Here is a tiny trained network, its code and every weight. The questions are about switching its units off for an input and a class, where a switched-off unit gives its printed mean instead of its output.

import numpy as np


def w(rows, s, z=0):
    codes = np.array(rows[::2]) - 128.0
    scale = np.full(codes.shape[1], s)
    scale[-1] = z or s
    return codes * scale


def norm(h):
    return h / np.sqrt((h * h).mean(-1, keepdims=True) + 1e-5)


def f(y):
    return np.maximum(y, 0)


def log_softmax(a):
    a = a - a.max(-1, keepdims=True)
    return a - np.log(np.exp(a).sum(-1, keepdims=True))


def net(x, mask):
    res = np.array(x, float).reshape(1, 5) / 4 @ E
    u = 0
    for l in range(4):
        y = f(norm(res) @ A[l][:, :-1].T + A[l][:, -1])
        res = res + np.where(mask[u : u + 7], y, B[l][:, -1]) @ B[l][:, :-1]
        u += 7
    return log_softmax(norm(res)[-1] @ U[:, :-1].T + U[:, -1])


A, B = {}, {}
E = w([
[155,188,94,188,140,130,254,183,201,92],'x0',
[67,60,88,113,131,149,94,81,203,59],'x1',
[252,106,158,105,154,202,146,155,152,115],'x2',
[113,129,134,131,125,146,130,134,131,136],'x3',
[127,126,126,121,127,123,132,131,128,128],'x4',
],0.0092)
A[0] = w([
[147,70,255,140,69,93,140,74,61,183,159],'0.n0',
[138,126,132,94,93,125,119,118,163,139,3],'0.n1',
[117,159,159,164,149,90,216,152,196,85,132],'0.n2',
[214,117,135,71,140,199,99,166,159,114,156],'0.n3',
[154,165,172,56,94,123,111,172,55,99,57],'0.n4',
[117,45,179,63,58,145,33,56,115,65,87],'0.n5',
[218,44,149,111,157,212,147,93,122,156,44],'0.n6',
],0.0076,0.0029)
B[0] = w([
[162,33,170,157,165,89,17,119,222,192,209],'0.n0',
[149,86,107,72,126,175,14,111,123,130,129],'0.n1',
[55,181,212,145,121,114,94,165,159,52,230],'0.n2',
[124,208,182,103,254,178,164,105,209,148,218],'0.n3',
[166,164,101,220,185,112,98,118,72,196,167],'0.n4',
[127,192,73,97,104,220,211,135,109,104,253],'0.n5',
[52,193,12,53,117,52,56,144,116,177,203],'0.n6',
],0.0071,0.008)
A[1] = w([
[125,110,69,115,142,164,90,76,76,175,196],'1.n0',
[186,157,143,70,211,145,168,141,167,115,3],'1.n1',
[145,211,105,125,81,149,169,158,147,141,181],'1.n2',
[151,120,204,163,173,148,185,186,120,91,101],'1.n3',
[156,226,145,146,109,96,112,189,102,206,95],'1.n4',
[153,115,149,140,103,102,120,111,131,255,135],'1.n5',
[218,167,162,205,124,106,101,230,18,193,221],'1.n6',
],0.007,0.002)
B[1] = w([
[201,116,146,162,101,112,201,45,129,198,241],'1.n0',
[145,68,212,149,117,156,199,92,149,131,230],'1.n1',
[103,68,113,179,144,106,102,97,2,83,230],'1.n2',
[187,157,189,49,190,167,100,35,96,151,204],'1.n3',
[149,179,171,87,57,73,64,97,19,114,251],'1.n4',
[82,183,119,210,164,112,160,118,162,192,214],'1.n5',
[108,92,57,81,105,213,157,140,180,40,253],'1.n6',
],0.0082,0.0054)
A[2] = w([
[143,172,183,165,106,92,141,160,137,194,127],'2.n0',
[112,167,139,154,110,100,132,145,126,82,59],'2.n1',
[105,99,129,142,127,121,127,155,245,77,122],'2.n2',
[150,127,89,119,144,134,152,125,150,185,174],'2.n3',
[145,76,86,178,49,129,133,122,104,146,135],'2.n4',
[143,107,126,116,103,145,127,106,183,120,96],'2.n5',
[145,103,155,140,119,86,141,112,104,123,9],'2.n6',
],0.013,0.0016)
B[2] = w([
[127,109,147,183,146,62,162,90,76,139,240],'2.n0',
[81,130,60,77,106,124,140,146,84,170,244],'2.n1',
[123,120,107,190,132,128,59,158,200,170,253],'2.n2',
[97,140,32,186,87,108,113,149,156,116,239],'2.n3',
[122,96,216,150,99,107,156,135,182,11,206],'2.n4',
[98,141,122,69,172,105,181,171,130,126,195],'2.n5',
[146,106,103,173,157,116,109,90,69,106,146],'2.n6',
],0.013,0.0054)
A[3] = w([
[64,87,47,82,137,163,222,77,129,111,85],'3.n0',
[126,120,175,104,107,132,101,89,214,63,1],'3.n1',
[129,48,152,122,43,108,112,102,156,110,114],'3.n2',
[153,152,124,131,36,182,96,92,196,113,98],'3.n3',
[29,53,160,185,43,52,140,120,214,54,103],'3.n4',
[43,98,74,125,74,122,80,173,73,84,121],'3.n5',
[75,82,156,78,2,108,168,152,127,39,43],'3.n6',
],0.0085,0.0048)
B[3] = w([
[221,113,125,71,77,188,191,156,70,197,196],'3.n0',
[126,77,159,57,240,127,140,222,206,76,151],'3.n1',
[144,141,212,75,137,180,168,140,77,72,160],'3.n2',
[109,133,140,61,148,123,133,254,46,141,158],'3.n3',
[162,24,187,133,105,179,110,73,137,55,244],'3.n4',
[187,140,64,131,66,85,59,167,119,157,194],'3.n5',
[121,83,196,43,186,52,38,214,93,174,177],'3.n6',
],0.0098,0.011)
U = w([
[140,72,182,231,86,104,131,44,98,80,177],'0',
[158,191,90,218,167,84,104,62,156,222,118],'1',
[164,62,211,44,108,171,120,171,115,84,189],'2',
[158,158,47,44,123,207,194,143,138,185,153],'3',
[100,190,98,91,88,56,102,178,19,124,213],'4',
[162,231,249,117,170,151,201,87,73,86,34],'5',
[83,107,64,169,49,138,37,191,185,103,1],'6',
[71,146,167,118,230,181,143,173,228,70,142],'7',
],0.017,0.0009)

Each question gives the input, the list of numbers given to net, and the class t.
The units are the neurons (one row each of A and B). Each row of codes is followed by its name. A weight is (code - 128) times the scale printed after its matrix; where a second scale follows, it is the last column's (A, B and U).
mask holds one flag per neuron, layer by layer. A switched-off neuron (its flag False) gives its mean, the last column of its row in B, instead of its output. The means were averaged over made-up inputs and are rounded, as every weight is.
A unit's drop is (log p(t) with every unit on - log p(t) with that unit switched off) / (log p(t) with every unit on - log p(t) with every unit switched off).
The circuit of an input: a set's keep is (log p(t) with only the set's units on - log p(t) with every unit switched off) / (log p(t) with every unit on - log p(t) with every unit switched off). Starting from the 12 units with the biggest drops (on a tie, the unit counted first), units are removed one at a time, each time the one whose removal leaves the highest keep (on an exact tie, the one counted first), for as long as the keep stays at least 0.8.
circuit, biggest first: the units of the circuit, biggest drop first
unit that matters most: the unit with the biggest drop
k most important neurons: the k neurons with the biggest drops, biggest first
k most important neurons of layer l: the k neurons of layer l with the biggest drops, biggest first
drop of u: that unit's drop, to one decimal
input [-4,1,-8,3,4], class 2: 2 most important neurons : [0.n3, 2.n4]
input [-6,-6,-7,-3,-7], class 0: most important neuron : [0.n3]
input [1,0,1,1,4], class 5: circuit, biggest first : [0.n3, 1.n6]
input [-7,-2,-1,0,5], class 0: 4 most important neurons : [0.n0, 1.n5, 0.n3, 2.n4]
input [-8,-2,1,3,0], class 1: circuit, biggest first : [0.n0, 1.n5, 3.n4]
input [8,0,0,2,3], class 4: circuit, biggest first : [2.n1, 1.n2]
input [1,7,0,2,3], class 6: 3 most important neurons : [2.n2, 0.n3, 1.n0]
input [-2,-6,0,5,2], class 0: 2 most important neurons : [0.n0, 0.n3]
input [2,2,-3,-4,4], class 6: 3 most important neurons : [2.n2, 0.n5, 1.n4]
input [1,3,1,-2,4], class 7: 2 most important neurons : [1.n4, 2.n2]
input [7,1,7,-3,-7], class 7: 3 most important neurons : [1.n0, 0.n4, 1.n4]
input [5,-1,-2,-7,-8], class 4: 2 most important neurons : [2.n1, 0.n3]
input [7,1,-8,-4,8], class 6: 3 most important neurons : [2.n2, 0.n5, 1.n4]
input [6,0,-4,0,-6], class 4: circuit, biggest first : [2.n1]
input [7,8,0,1,-2], class 6: 2 most important neurons : [2.n2, 0.n3]
input [7,1,-3,6,-1], class 6: 2 most important neurons of layer 0 : [0.n2, 0.n5]
input [6,0,8,-3,2], class 5: 4 most important neurons : [1.n6, 0.n0, 1.n3, 1.n2]
input [-8,-1,1,-8,4], class 1: 2 most important neurons of layer 1 : [1.n5, 1.n2]
input [-1,8,4,-8,0], class 3: 2 most important neurons of layer 0 : [0.n5, 0.n2]
input [0,-5,7,8,-3], class 1: unit that matters most : 0.n6
input [-1,4,-8,7,4], class 2: 2 most important neurons of layer 0 : [0.n2, 0.n3]
input [7,1,-4,6,3], class 6: 2 most important neurons of layer 2 : [2.n2, 2.n1]
input [-4,-4,1,-7,1], class 1: drop of 0.n0 : 0.5
input [3,5,4,-4,5], class 7: drop of 0.n3 : 0.1
